Below is a small trained network, with its code and all its weights. Each question gives an input and a class and asks what happens when units are switched off, that is, made to give their printed mean instead of their output.

import numpy as np


def w(rows, s, z=0):
    codes = np.array(rows[::2]) - 128.0
    scale = np.full(codes.shape[1], s)
    scale[-1] = z or s
    return codes * scale


def f(y):
    return np.maximum(y, 0)


def log_softmax(a):
    a = a - a.max(-1, keepdims=True)
    return a - np.log(np.exp(a).sum(-1, keepdims=True))


def net(x, mask):
    res = np.array(x, float).reshape(1, 6) / 4 @ E
    y = f(res @ A[0][:, :-1].T + A[0][:, -1])
    res = res + np.where(mask, y, B[0][:, -1]) @ B[0][:, :-1]
    return log_softmax(res[-1] @ U[:, :-1].T + U[:, -1])


A, B = {}, {}
E = w([
[214,151,82,193,104,128],'x0',
[111,255,148,162,75,147],'x1',
[107,124,161,61,250,80],'x2',
[74,102,199,217,95,73],'x3',
[186,59,189,138,90,197],'x4',
[247,113,215,136,75,83],'x5',
],0.0082)
A[0] = w([
[93,153,151,201,70,138,180],'n0',
[172,102,112,124,167,122,104],'n1',
[183,106,128,61,154,152,253],'n2',
[98,126,107,160,65,123,122],'n3',
[85,170,139,183,40,157,127],'n4',
[102,177,100,154,29,176,193],'n5',
[133,140,185,119,128,140,187],'n6',
[31,89,131,188,54,137,178],'n7',
[191,111,140,187,111,145,175],'n8',
[102,138,144,98,166,225,233],'n9',
[180,114,248,142,128,42,154],'n10',
[130,144,211,124,123,125,161],'n11',
[57,145,103,102,143,106,223],'n12',
[176,161,147,88,153,209,203],'n13',
],0.012,0.0034)
B[0] = w([
[206,203,106,200,152,157,219],'n0',
[157,94,146,107,109,99,168],'n1',
[127,2,118,103,74,137,216],'n2',
[172,177,145,121,95,142,180],'n3',
[187,182,213,172,141,142,224],'n4',
[169,165,135,218,180,147,233],'n5',
[86,126,35,121,117,167,170],'n6',
[146,193,115,111,145,142,220],'n7',
[132,112,165,59,157,25,210],'n8',
[78,50,3,155,111,204,205],'n9',
[64,124,92,120,204,75,248],'n10',
[90,170,98,163,111,111,184],'n11',
[31,206,128,167,162,141,221],'n12',
[122,94,93,126,30,159,197],'n13',
],0.0077,0.011)
U = w([
[221,10,170,21,107,38,127],'0',
[255,172,202,144,102,153,3],'1',
[2,172,90,115,222,109,215],'2',
[88,39,49,100,68,244,154],'3',
],0.0066,0.0019)

Each question gives the input, the list of numbers given to net, and the class t.
The units are the neurons (one row each of A and B). Each row of codes is followed by its name. A weight is (code - 128) times the scale printed after its matrix; where a second scale follows, it is the last column's (A, B and U).
mask holds one flag per neuron, in row order. A switched-off neuron (its flag False) gives its mean, the last column of its row in B, instead of its output. The means were averaged over made-up inputs and are rounded, as every weight is.
A unit's drop is (log p(t) with every unit on - log p(t) with that unit switched off) / (log p(t) with every unit on - log p(t) with every unit switched off).
The circuit of an input: a set's keep is (log p(t) with only the set's units on - log p(t) with every unit switched off) / (log p(t) with every unit on - log p(t) with every unit switched off). Starting from the 12 units with the biggest drops (on a tie, the unit counted first), units are removed one at a time, each time the one whose removal leaves the highest keep (on an exact tie, the one counted first), for as long as the keep stays at least 0.8.
circuit, biggest first: the units of the circuit, biggest drop first
top k neurons: the k neurons with the biggest drops, biggest first
drop when u is switched off: that unit's drop, to one decimal
input [-1,1,-7,-2,-4,-4], class 1: circuit, biggest first : [n10, n4, n5]
input [6,7,0,-6,0,-4], class 3: circuit, biggest first : [n13]
input [-4,-6,7,5,7,-2], class 3: circuit, biggest first : [n2, n8]
input [-4,-4,5,-1,6,4], class 3: circuit, biggest first : [n6, n8]
input [3,4,4,1,6,8], class 0: circuit, biggest first : [n8, n5]
input [-6,-6,8,8,6,7], class 2: top 2 neurons : [n10, n11]
input [5,1,-2,1,7,7], class 0: top 2 neurons : [n8, n10]
input [6,4,7,-6,-4,4], class 3: top 3 neurons : [n8, n13, n4]
input [-2,1,5,-6,-6,8], class 0: top 2 neurons : [n2, n9]
input [-8,-8,5,-4,8,1], class 3: drop when n0 is switched off : 0.0
input [8,6,7,1,4,-5], class 3: drop when n9 is switched off : 0.1
input [-8,-2,-2,8,3,4], class 2: drop when n10 is switched off : 0.7
input [3,-7,-3,2,-8,6], class 0: drop when n12 is switched off : 0.3
input [0,-4,-1,2,-2,6], class 0: top neuron : [n12]
